Here is a tiny trained network, its code and every weight. The questions are about switching its units off for an input and a class, where a switched-off unit gives its printed mean instead of its output.

import numpy as np


def w(rows, s, z=0):
    codes = np.array(rows[::2]) - 128.0
    scale = np.full(codes.shape[1], s)
    scale[-1] = z or s
    return codes * scale


def norm(h):
    return h / np.sqrt((h * h).mean(-1, keepdims=True) + 1e-5)


def f(y):
    return np.maximum(y, 0)


def log_softmax(a):
    a = a - a.max(-1, keepdims=True)
    return a - np.log(np.exp(a).sum(-1, keepdims=True))


def net(x, mask):
    res = np.array(x, float).reshape(1, 4) / 4 @ E
    u = 0
    for l in range(2):
        y = f(norm(res) @ A[l][:, :-1].T + A[l][:, -1])
        res = res + np.where(mask[u : u + 5], y, B[l][:, -1]) @ B[l][:, :-1]
        u += 5
    return log_softmax(norm(res)[-1] @ U[:, :-1].T + U[:, -1])


A, B = {}, {}
E = w([
[148,59,156,1],'x0',
[67,90,3,113],'x1',
[252,194,126,110],'x2',
[103,211,190,96],'x3',
],0.0065)
A[0] = w([
[174,156,135,96,8],'L0N0',
[124,151,248,131,138],'L0N1',
[91,128,163,88,209],'L0N2',
[123,169,129,116,44],'L0N3',
[144,116,88,130,111],'L0N4',
],0.016,0.0014)
B[0] = w([
[124,184,168,1,194],'L0N0',
[72,225,239,52,254],'L0N1',
[74,127,119,188,193],'L0N2',
[93,95,108,222,157],'L0N3',
[109,227,217,128,177],'L0N4',
],0.0063,0.0066)
A[1] = w([
[115,68,83,80,42],'L1N0',
[172,74,179,81,102],'L1N1',
[189,103,9,98,92],'L1N2',
[159,69,81,180,253],'L1N3',
[56,90,184,105,184],'L1N4',
],0.012,0.0024)
B[1] = w([
[121,168,205,106,180],'L1N0',
[107,80,2,196,188],'L1N1',
[22,227,191,120,189],'L1N2',
[216,65,196,175,190],'L1N3',
[177,99,188,86,253],'L1N4',
],0.0077,0.0058)
U = w([
[125,4,148,80,143],'0',
[85,47,139,220,108],'1',
[118,101,36,115,2],'2',
[223,99,144,208,126],'3',
[147,121,73,193,105],'4',
[78,162,15,186,68],'5',
[116,200,233,64,191],'6',
[184,147,50,30,73],'7',
],0.017,0.0092)

Each question gives the input, the list of numbers given to net, and the class t.
The units are the neurons (one row each of A and B). Each row of codes is followed by its name. A weight is (code - 128) times the scale printed after its matrix; where a second scale follows, it is the last column's (A, B and U).
mask holds one flag per neuron, layer by layer. A switched-off neuron (its flag False) gives its mean, the last column of its row in B, instead of its output. The means were averaged over made-up inputs and are rounded, as every weight is.
A unit's drop is (log p(t) with every unit on - log p(t) with that unit switched off) / (log p(t) with every unit on - log p(t) with every unit switched off).
The circuit of an input: a set's keep is (log p(t) with only the set's units on - log p(t) with every unit switched off) / (log p(t) with every unit on - log p(t) with every unit switched off). Starting from all 10 units, units are removed one at a time, each time the one whose removal leaves the highest keep (on an exact tie, the one counted first), for as long as the keep stays at least 0.8.
units of the circuit, in order: the units of the circuit, biggest drop first
most important unit: the unit with the biggest drop
k most important neurons: the k neurons with the biggest drops, biggest first
top k neurons in layer l: the k neurons of layer l with the biggest drops, biggest first
input [-1,4,-4,3], class 0: most important unit	L0N1
input [-3,2,2,-3], class 3: 2 most important neurons	[L0N1 L0N0]
input [3,5,-4,-6], class 6: 3 most important neurons	[L1N0 L1N2 L1N1]
input [1,-7,-6,-8], class 0: units of the circuit, in order	[L1N4 L1N1 L0N4]
input [-8,4,4,-7], class 3: 2 most important neurons	[L1N3 L0N1]
input [-8,-2,0,-5], class 3: units of the circuit, in order	[L0N1 L1N3]
input [1,6,0,5], class 5: units of the circuit, in order	[L0N1 L0N0]
input [-7,6,7,7], class 4: units of the circuit, in order	[L0N1 L0N3]
input [7,3,-4,1], class 0: 2 most important neurons	[L0N1 L1N2]
input [-5,1,3,2], class 4: units of the circuit, in order	[L0N1 L1N4]
input [8,-7,0,-6], class 0: top 2 neurons in layer 1	[L1N1 L1N2]
input [3,2,-5,-1], class 0: top 2 neurons in layer 0	[L0N1 L0N0]
input [-7,2,4,0], class 3: 3 most important neurons	[L0N1 L0N0 L1N3]
input [7,2,-2,1], class 0: units of the circuit, in order	[L0N1]
input [7,0,6,-7], class 7: 2 most important neurons	[L1N1 L1N4]
input [-1,3,-3,4], class 0: top 3 neurons in layer 0	[L0N1 L0N4 L0N0]
input [4,6,-1,-2], class 6: top 2 neurons in layer 1	[L1N2 L1N0]
input [-5,3,-2,6], class 1: 3 most important neurons	[L0N1 L0N0 L0N3]
input [-2,4,1,5], class 5: 2 most important neurons	[L0N1 L1N4]
input [-1,8,3,-6], class 6: units of the circuit, in order	[L1N2]
input [5,0,6,-6], class 7: top 2 neurons in layer 1	[L1N1 L1N4]
